Here is a tiny trained network, its code and every weight. The questions are about switching its units off for an input and a class, where a switched-off unit gives its printed mean instead of its output.

import numpy as np


def w(rows, s, z=0):
    codes = np.array(rows[::2]) - 128.0
    scale = np.full(codes.shape[1], s)
    scale[-1] = z or s
    return codes * scale


def norm(h):
    return h / np.sqrt((h * h).mean(-1, keepdims=True) + 1e-5)


def f(y):
    return np.maximum(y, 0)


def log_softmax(a):
    a = a - a.max(-1, keepdims=True)
    return a - np.log(np.exp(a).sum(-1, keepdims=True))


def net(x, mask):
    res = np.array(x, float).reshape(1, 5) / 4 @ E
    u = 0
    for l in range(4):
        y = f(norm(res) @ A[l][:, :-1].T + A[l][:, -1])
        res = res + np.where(mask[u : u + 4], y, B[l][:, -1]) @ B[l][:, :-1]
        u += 4
    return log_softmax(norm(res)[-1] @ U[:, :-1].T + U[:, -1])


A, B = {}, {}
E = w([
[135,129,129,126,126],'x0',
[168,203,69,1,160],'x1',
[141,224,222,168,146],'x2',
[28,167,115,60,33],'x3',
[158,134,123,120,114],'x4',
],0.007)
A[0] = w([
[55,172,82,96,194,184],'L0N1',
[164,133,109,140,255,251],'L0N2',
[98,65,131,127,56,51],'L0N3',
[91,77,218,83,9,115],'L0N4',
],0.0072,0.0025)
B[0] = w([
[179,150,118,101,113,221],'L0N1',
[162,108,157,127,163,254],'L0N2',
[158,10,136,124,106,192],'L0N3',
[77,143,195,88,113,244],'L0N4',
],0.013,0.0041)
A[1] = w([
[192,7,209,208,58,132],'L1N1',
[62,219,66,113,140,101],'L1N2',
[135,101,134,186,134,24],'L1N3',
[168,66,3,161,203,5],'L1N4',
],0.0061,0.0019)
B[1] = w([
[57,183,107,209,66,253],'L1N1',
[50,55,51,171,82,162],'L1N2',
[253,163,103,181,69,148],'L1N3',
[230,113,63,80,116,169],'L1N4',
],0.0069,0.0053)
A[2] = w([
[132,37,140,206,176,98],'L2N1',
[149,2,43,220,111,3],'L2N2',
[164,68,112,113,82,172],'L2N3',
[161,120,109,201,80,61],'L2N4',
],0.0085,0.0033)
B[2] = w([
[141,168,89,117,79,253],'L2N1',
[163,150,82,109,7,248],'L2N2',
[105,90,50,59,174,253],'L2N3',
[121,238,125,154,116,202],'L2N4',
],0.013,0.0033)
A[3] = w([
[65,208,152,52,105,61],'L3N1',
[153,90,48,118,63,252],'L3N2',
[101,1,94,51,95,204],'L3N3',
[2,134,157,116,76,169],'L3N4',
],0.0078,0.0021)
B[3] = w([
[54,130,26,146,2,213],'L3N1',
[53,79,92,147,176,255],'L3N2',
[101,103,192,234,228,252],'L3N3',
[224,116,199,86,221,246],'L3N4',
],0.0077,0.0061)
U = w([
[108,165,44,127,50,252],'0',
[56,5,153,177,144,78],'1',
[154,184,138,226,122,58],'2',
[74,151,225,125,115,136],'3',
[175,69,72,90,225,73],'4',
[49,89,71,56,182,92],'5',
[194,165,177,90,204,137],'6',
],0.019,0.0035)

Each question gives the input, the list of numbers given to net, and the class t.
The units are the neurons (one row each of A and B). Each row of codes is followed by its name. A weight is (code - 128) times the scale printed after its matrix; where a second scale follows, it is the last column's (A, B and U).
mask holds one flag per neuron, layer by layer. A switched-off neuron (its flag False) gives its mean, the last column of its row in B, instead of its output. The means were averaged over made-up inputs and are rounded, as every weight is.
A unit's drop is (log p(t) with every unit on - log p(t) with that unit switched off) / (log p(t) with every unit on - log p(t) with every unit switched off).
The circuit of an input: a set's keep is (log p(t) with only the set's units on - log p(t) with every unit switched off) / (log p(t) with every unit on - log p(t) with every unit switched off). Starting from the 12 units with the biggest drops (on a tie, the unit counted first), units are removed one at a time, each time the one whose removal leaves the highest keep (on an exact tie, the one counted first), for as long as the keep stays at least 0.8.
circuit, biggest first: the units of the circuit, biggest drop first
unit that matters most: the unit with the biggest drop
top k neurons: the k neurons with the biggest drops, biggest first
k most important neurons of layer l: the k neurons of layer l with the biggest drops, biggest first
drop when u is switched off: that unit's drop, to one decimal
input [-1,1,-2,2,7], class 5: circuit, biggest first => (L2N3)
input [-1,1,0,5,1], class 5: top 3 neurons => (L3N1; L1N1; L0N1)
input [-2,1,-1,5,1], class 5: top 2 neurons => (L0N1; L3N1)
input [1,-7,2,-3,1], class 2: top 2 neurons => (L1N1; L3N1)
input [-7,0,1,-2,-1], class 2: top 2 neurons => (L0N3; L0N2)
input [5,-3,1,1,7], class 3: top 2 neurons => (L0N4; L1N1)
input [-5,6,-3,8,3], class 5: 2 most important neurons of layer 1 => (L1N1; L1N2)
input [8,0,3,8,-2], class 3: top 2 neurons => (L3N4; L0N4)
input [-6,1,7,-2,-5], class 6: top 2 neurons => (L3N1; L1N1)
input [-7,-6,1,4,-8], class 3: top 2 neurons => (L3N2; L2N3)
input [6,1,-1,8,3], class 5: 2 most important neurons of layer 3 => (L3N1; L3N4)
input [3,-8,1,2,-2], class 3: top 2 neurons => (L0N4; L1N1)
input [5,4,-2,0,8], class 4: top 3 neurons => (L0N4; L1N1; L3N1)
input [-3,2,-4,4,7], class 5: unit that matters most => L2N3
input [-6,-5,0,-7,6], class 0: 2 most important neurons of layer 2 => (L2N2; L2N1)
input [0,8,-6,8,8], class 5: 2 most important neurons of layer 3 => (L3N3; L3N2)
input [-4,5,1,-2,-6], class 6: 2 most important neurons of layer 3 => (L3N2; L3N1)
input [-8,-5,-6,-1,-7], class 0: drop when L2N2 is switched off => 0.6
input [-7,0,3,3,4], class 3: drop when L0N4 is switched off => 0.7
input [-4,-6,3,-3,-6], class 2: most important neuron of layer 3 => (L3N1)
